Here is a tiny trained network, its code and every weight. The questions are about switching its units off for an input and a class, where a switched-off unit gives its printed mean instead of its output.

import numpy as np


def w(rows, s, z=0):
    codes = np.array(rows[::2]) - 128.0
    scale = np.full(codes.shape[1], s)
    scale[-1] = z or s
    return codes * scale


def norm(h):
    return h / np.sqrt((h * h).mean(-1, keepdims=True) + 1e-5)


def f(y):
    return np.maximum(y, 0)


def log_softmax(a):
    a = a - a.max(-1, keepdims=True)
    return a - np.log(np.exp(a).sum(-1, keepdims=True))


def net(x, mask):
    res = np.array(x, float).reshape(1, 4) / 4 @ E
    u = 0
    for l in range(3):
        y = f(norm(res) @ A[l][:, :-1].T + A[l][:, -1])
        res = res + np.where(mask[u : u + 4], y, B[l][:, -1]) @ B[l][:, :-1]
        u += 4
    return log_softmax(norm(res)[-1] @ U[:, :-1].T + U[:, -1])


A, B = {}, {}
E = w([
[128,159,121,147,254,142,124,131,97,90,95],'x0',
[141,106,144,80,135,154,94,121,150,108,60],'x1',
[161,120,175,175,119,109,29,161,176,35,139],'x2',
[96,158,179,133,144,147,198,190,193,127,99],'x3',
],0.0096)
A[0] = w([
[98,89,134,99,17,114,167,158,155,128,150,27],'0.n1',
[138,138,156,128,133,151,143,174,77,154,210,73],'0.n2',
[98,157,207,79,96,187,227,176,207,107,1,99],'0.n3',
[142,120,123,51,140,105,184,131,87,193,108,2],'0.n4',
],0.0078,0.003)
B[0] = w([
[148,124,202,113,255,118,169,76,137,118,130,201],'0.n1',
[104,177,204,222,113,113,80,113,130,77,80,157],'0.n2',
[81,236,103,163,133,114,153,105,150,130,163,254],'0.n3',
[134,63,119,116,92,76,53,145,183,3,35,193],'0.n4',
],0.0095,0.0083)
A[1] = w([
[82,229,181,217,108,109,118,27,139,86,95,105],'1.n1',
[136,166,127,36,65,75,137,62,238,217,208,6],'1.n2',
[57,127,24,80,87,103,228,111,79,200,30,1],'1.n3',
[126,149,47,143,241,157,171,255,73,132,85,77],'1.n4',
],0.0062,0.00082)
B[1] = w([
[108,26,103,127,65,202,103,162,88,163,122,255],'1.n1',
[205,174,151,88,209,138,183,111,72,106,96,174],'1.n2',
[64,41,129,126,66,47,125,219,185,184,188,176],'1.n3',
[244,94,174,151,192,119,175,33,154,102,122,173],'1.n4',
],0.011,0.0099)
A[2] = w([
[121,149,53,42,110,144,68,97,68,143,32,126],'2.n1',
[158,216,109,82,96,124,189,208,132,94,212,4],'2.n2',
[103,150,52,35,138,184,145,54,198,140,100,80],'2.n3',
[176,167,2,27,106,94,70,86,41,151,159,61],'2.n4',
],0.0067,0.0033)
B[2] = w([
[175,188,43,228,153,209,84,172,139,223,158,251],'2.n1',
[108,129,109,223,137,93,64,115,176,105,84,152],'2.n2',
[202,82,155,160,78,151,58,128,97,189,61,224],'2.n3',
[126,246,6,255,188,131,91,78,232,223,153,250],'2.n4',
],0.0091,0.0027)
U = w([
[70,255,91,211,108,84,136,128,185,186,184,220],'0',
[99,55,181,96,69,16,38,236,166,87,90,186],'1',
[210,145,211,62,180,83,195,28,89,89,102,69],'2',
[117,92,134,150,88,179,89,174,61,209,97,1],'3',
],0.0083,0.0025)

Each question gives the input, the list of numbers given to net, and the class t.
The units are the neurons (one row each of A and B). Each row of codes is followed by its name. A weight is (code - 128) times the scale printed after its matrix; where a second scale follows, it is the last column's (A, B and U).
mask holds one flag per neuron, layer by layer. A switched-off neuron (its flag False) gives its mean, the last column of its row in B, instead of its output. The means were averaged over made-up inputs and are rounded, as every weight is.
A unit's drop is (log p(t) with every unit on - log p(t) with that unit switched off) / (log p(t) with every unit on - log p(t) with every unit switched off).
The circuit of an input: a set's keep is (log p(t) with only the set's units on - log p(t) with every unit switched off) / (log p(t) with every unit on - log p(t) with every unit switched off). Starting from all 12 units, units are removed one at a time, each time the one whose removal leaves the highest keep (on an exact tie, the one counted first), for as long as the keep stays at least 0.8.
circuit, biggest first: the units of the circuit, biggest drop first
most important unit: the unit with the biggest drop
k most important neurons: the k neurons with the biggest drops, biggest first
k most important neurons of layer l: the k neurons of layer l with the biggest drops, biggest first
input [0,-6,0,5], class 3: circuit, biggest first	(1.n1)
input [0,-6,4,3], class 3: 2 most important neurons	(0.n4; 1.n1)
input [8,0,7,6], class 2: circuit, biggest first	(1.n4; 1.n3)
input [-8,-8,6,6], class 2: circuit, biggest first	(0.n1; 1.n2)
input [5,2,-8,4], class 1: circuit, biggest first	(1.n3; 0.n4)
input [-2,-7,6,-2], class 3: 4 most important neurons	(0.n4; 1.n3; 1.n1; 0.n2)
input [4,-5,-7,3], class 1: circuit, biggest first	(1.n3; 0.n4)
input [-5,5,-3,8], class 0: 3 most important neurons	(0.n3; 1.n4; 2.n2)
input [-5,2,-5,-5], class 0: 3 most important neurons	(2.n4; 1.n4; 1.n1)
input [4,-8,-7,6], class 3: circuit, biggest first	(1.n1; 0.n2; 2.n4)
input [-2,-6,-5,2], class 3: circuit, biggest first	(0.n2; 1.n1)
input [5,-6,-4,-2], class 3: 2 most important neurons of layer 1	(1.n1; 1.n2)
input [4,6,2,0], class 3: circuit, biggest first	(1.n1; 0.n4)
input [7,-5,5,-2], class 2: most important unit	1.n4
input [-4,4,4,6], class 0: 2 most important neurons of layer 0	(0.n3; 0.n4)
input [-5,-1,-5,1], class 1: 2 most important neurons	(0.n4; 1.n4)
input [-1,5,-6,2], class 1: 2 most important neurons	(1.n3; 0.n4)
input [-1,-7,-7,5], class 1: circuit, biggest first	(0.n4; 1.n3)
input [1,4,3,3], class 3: 2 most important neurons	(1.n1; 2.n4)
input [-4,4,-7,-6], class 1: circuit, biggest first	(1.n3)
input [6,2,5,1], class 2: 2 most important neurons	(1.n4; 0.n4)
input [7,6,4,-7], class 0: 2 most important neurons of layer 2	(2.n1; 2.n4)
input [3,1,1,-6], class 0: 2 most important neurons	(2.n4; 1.n1)
input [3,3,5,-5], class 0: 2 most important neurons	(0.n1; 1.n3)
input [5,4,5,7], class 0: 2 most important neurons	(0.n3; 0.n4)
input [-7,4,-4,6], class 2: 2 most important neurons	(0.n1; 1.n2)
input [-8,-2,-8,5], class 1: most important unit	1.n3
input [-3,7,4,2], class 3: 2 most important neurons	(1.n1; 0.n3)
input [0,0,-2,-5], class 0: 2 most important neurons	(1.n1; 2.n4)
